Here is a tiny trained network, its code and every weight. The questions are about switching its units off for an input and a target symbol, where a switched-off unit gives its printed mean instead of its output.

import numpy as np


def w(rows, s, z=0):
    codes = np.array(rows[::2]) - 128.0
    scale = np.full(codes.shape[1], s)
    scale[-1] = z or s
    return codes * scale


def f(y):
    return y / 2 * (1 + np.tanh(0.7978845608 * (y + 0.044715 * y**3)))


def softmax(a):
    e = np.exp(a - a.max(-1, keepdims=True))
    return e / e.sum(-1, keepdims=True)


def log_softmax(a):
    a = a - a.max(-1, keepdims=True)
    return a - np.log(np.exp(a).sum(-1, keepdims=True))


def net(x, mask):
    ids = ['βγδεζηθλμξπστφψ'.index(c) for c in x.split()]
    T = len(ids)
    res = E[ids] + P[:T]
    u = 0
    for l in range(2):
        q, k, v = (res @ M[l].T for M in (Q, K, V))
        z = softmax(np.where(np.tri(T) > 0, q @ k.T / 3**0.5, -1e9)) @ v
        res = res + np.where(mask[u], z, O[l][:, -1]) @ O[l][:, :-1]
        u += 1
        y = f(res @ A[l][:, :-1].T + A[l][:, -1])
        res = res + np.where(mask[u : u + 8], y, B[l][:, -1]) @ B[l][:, :-1]
        u += 8
    return log_softmax(res[-1] @ U[:, :-1].T + U[:, -1])


Q, K, V, O, A, B = {}, {}, {}, {}, {}, {}
E = w([
[170,252,157],'β',
[209,253,59],'γ',
[147,134,119],'δ',
[148,127,115],'ε',
[92,57,3],'ζ',
[163,111,159],'η',
[178,90,213],'θ',
[147,137,203],'λ',
[154,127,137],'μ',
[150,116,137],'ξ',
[118,190,95],'π',
[162,34,167],'σ',
[147,124,111],'τ',
[171,117,163],'φ',
[119,31,23],'ψ',
],0.014)
P = w([
[255,21,76],'0',
[26,141,173],'1',
[60,161,170],'2',
[203,165,96],'3',
[31,152,108],'4',
[65,151,177],'5',
[222,141,142],'6',
],0.0089)
Q[0] = w([
[119,97,87],'L0H1',
[4,107,119],'L0H1',
[205,135,107],'L0H1',
],0.014)
K[0] = w([
[124,71,108],'L0H1',
[110,138,3],'L0H1',
[146,102,168],'L0H1',
],0.014)
V[0] = w([
[131,124,200],'L0H1',
[249,195,187],'L0H1',
[173,199,253],'L0H1',
],0.0054)
O[0] = w([
[128,124,192,176],'L0H1',
[254,197,27,251],'L0H1',
[213,204,163,202],'L0H1',
],0.0049,0.0022)
A[0] = w([
[149,127,187,168],'L0N1',
[124,78,115,125],'L0N2',
[143,87,93,169],'L0N3',
[244,121,111,3],'L0N4',
[132,122,68,87],'L0N5',
[152,117,154,68],'L0N6',
[137,126,45,115],'L0N7',
[195,185,113,135],'L0N8',
],0.011,0.0043)
B[0] = w([
[190,181,116,199],'L0N1',
[179,168,49,146],'L0N2',
[153,168,147,163],'L0N3',
[1,43,99,239],'L0N4',
[176,83,251,128],'L0N5',
[164,87,163,133],'L0N6',
[160,110,173,149],'L0N7',
[138,78,37,253],'L0N8',
],0.0061,0.0059)
Q[1] = w([
[93,153,173],'L1H1',
[81,102,147],'L1H1',
[254,148,145],'L1H1',
],0.0058)
K[1] = w([
[63,60,254],'L1H1',
[183,176,103],'L1H1',
[235,105,167],'L1H1',
],0.0037)
V[1] = w([
[68,218,254],'L1H1',
[164,126,115],'L1H1',
[127,210,41],'L1H1',
],0.0047)
O[1] = w([
[62,82,253,3],'L1H1',
[64,203,116,149],'L1H1',
[103,178,70,118],'L1H1',
],0.0054,0.0055)
A[1] = w([
[152,109,140,188],'L1N1',
[165,135,193,146],'L1N2',
[94,108,168,177],'L1N3',
[100,252,197,154],'L1N4',
[156,107,62,49],'L1N5',
[137,99,198,208],'L1N6',
[176,102,171,232],'L1N7',
[16,205,128,255],'L1N8',
],0.012,0.0053)
B[1] = w([
[121,180,116,187],'L1N1',
[27,167,162,160],'L1N2',
[43,134,137,139],'L1N3',
[178,99,246,210],'L1N4',
[136,128,184,253],'L1N5',
[36,148,101,178],'L1N6',
[119,192,59,231],'L1N7',
[162,54,131,214],'L1N8',
],0.014,0.0051)
U = w([
[187,143,189,83],'β',
[219,144,61,241],'γ',
[119,90,152,97],'δ',
[109,88,147,99],'ε',
[40,27,113,66],'ζ',
[99,134,156,85],'η',
[80,220,157,37],'θ',
[107,147,238,2],'λ',
[108,110,157,92],'μ',
[101,101,153,130],'ξ',
[143,41,185,7],'π',
[62,184,1,196],'σ',
[111,90,143,103],'τ',
[112,154,165,115],'φ',
[60,56,117,117],'ψ',
],0.0093,0.0058)

Each question gives the input, a string of symbols that net reads in full, and the target symbol t.
The units are the heads (3 rows each of Q, K, V and O) and the neurons (one row each of A and B). Each row of codes is followed by its name. A weight is (code - 128) times the scale printed after its matrix; where a second scale follows, it is the last column's (O, A, B and U).
mask holds one flag per unit, layer by layer, with each layer's heads first. A switched-off unit (its flag False) gives its mean, the last column of its rows in O or B, instead of its output. The means were averaged over made-up inputs and are rounded, as every weight is.
A unit's drop is (log p(t) with every unit on - log p(t) with that unit switched off) / (log p(t) with every unit on - log p(t) with every unit switched off).
The circuit of an input: a set's keep is (log p(t) with only the set's units on - log p(t) with every unit switched off) / (log p(t) with every unit on - log p(t) with every unit switched off). Starting from the 12 units with the biggest drops (on a tie, the unit counted first), units are removed one at a time, each time the one whose removal leaves the highest keep (on an exact tie, the one counted first), for as long as the keep stays at least 0.8.
units of the circuit, in order: the units of the circuit, biggest drop first
k most important neurons: the k neurons with the biggest drops, biggest first
k most important neurons of layer l: the k neurons of layer l with the biggest drops, biggest first
input λ γ σ φ τ, target γ: 4 most important neurons	(L0N4 L1N2 L1N6 L1N5)
input π ζ θ τ τ, target ζ: units of the circuit, in order	(L0H1 L1N8)
input ζ σ θ σ σ, target ζ: 2 most important neurons of layer 0	(L0N8 L0N1)
input σ ξ λ σ σ λ, target λ: 4 most important neurons	(L1N4 L0N8 L0N4 L1N2)
input π λ μ λ, target σ: units of the circuit, in order	(L1N4 L1N8 L1N5)
input σ σ γ λ σ λ, target λ: 3 most important neurons	(L1N4 L0N4 L0N8)
input φ ζ σ θ ε, target ζ: units of the circuit, in order	(L0H1 L1N8)
input γ β δ σ φ ζ, target ζ: units of the circuit, in order	(L0H1)
input σ λ θ λ σ θ λ, target σ: 2 most important neurons	(L1N4 L1N7)
input σ η δ σ, target σ: 4 most important neurons	(L0N8 L1N4 L1N7 L1N8)
input γ σ σ η γ ψ θ, target γ: units of the circuit, in order	(L0H1 L1N7)
input μ ε π, target π: 2 most important neurons	(L1N8 L1N4)
input γ σ σ ε σ, target γ: units of the circuit, in order	(L0H1 L0N4 L1N2)
input λ μ σ ζ δ, target ζ: most important neuron	(L1N8)
input θ π θ γ ε, target γ: 3 most important neurons	(L0N4 L1N2 L1N6)
input π μ θ ζ γ, target γ: 2 most important neurons	(L0N8 L1N2)
input γ σ β, target β: 2 most important neurons of layer 1	(L1N4 L1N7)
input π ζ σ π β, target β: 2 most important neurons	(L1N4 L0N4)
input θ σ σ γ λ λ θ, target σ: 2 most important neurons of layer 0	(L0N2 L0N6)
input ψ ζ λ σ π, target ζ: most important neuron of layer 1	(L1N8)
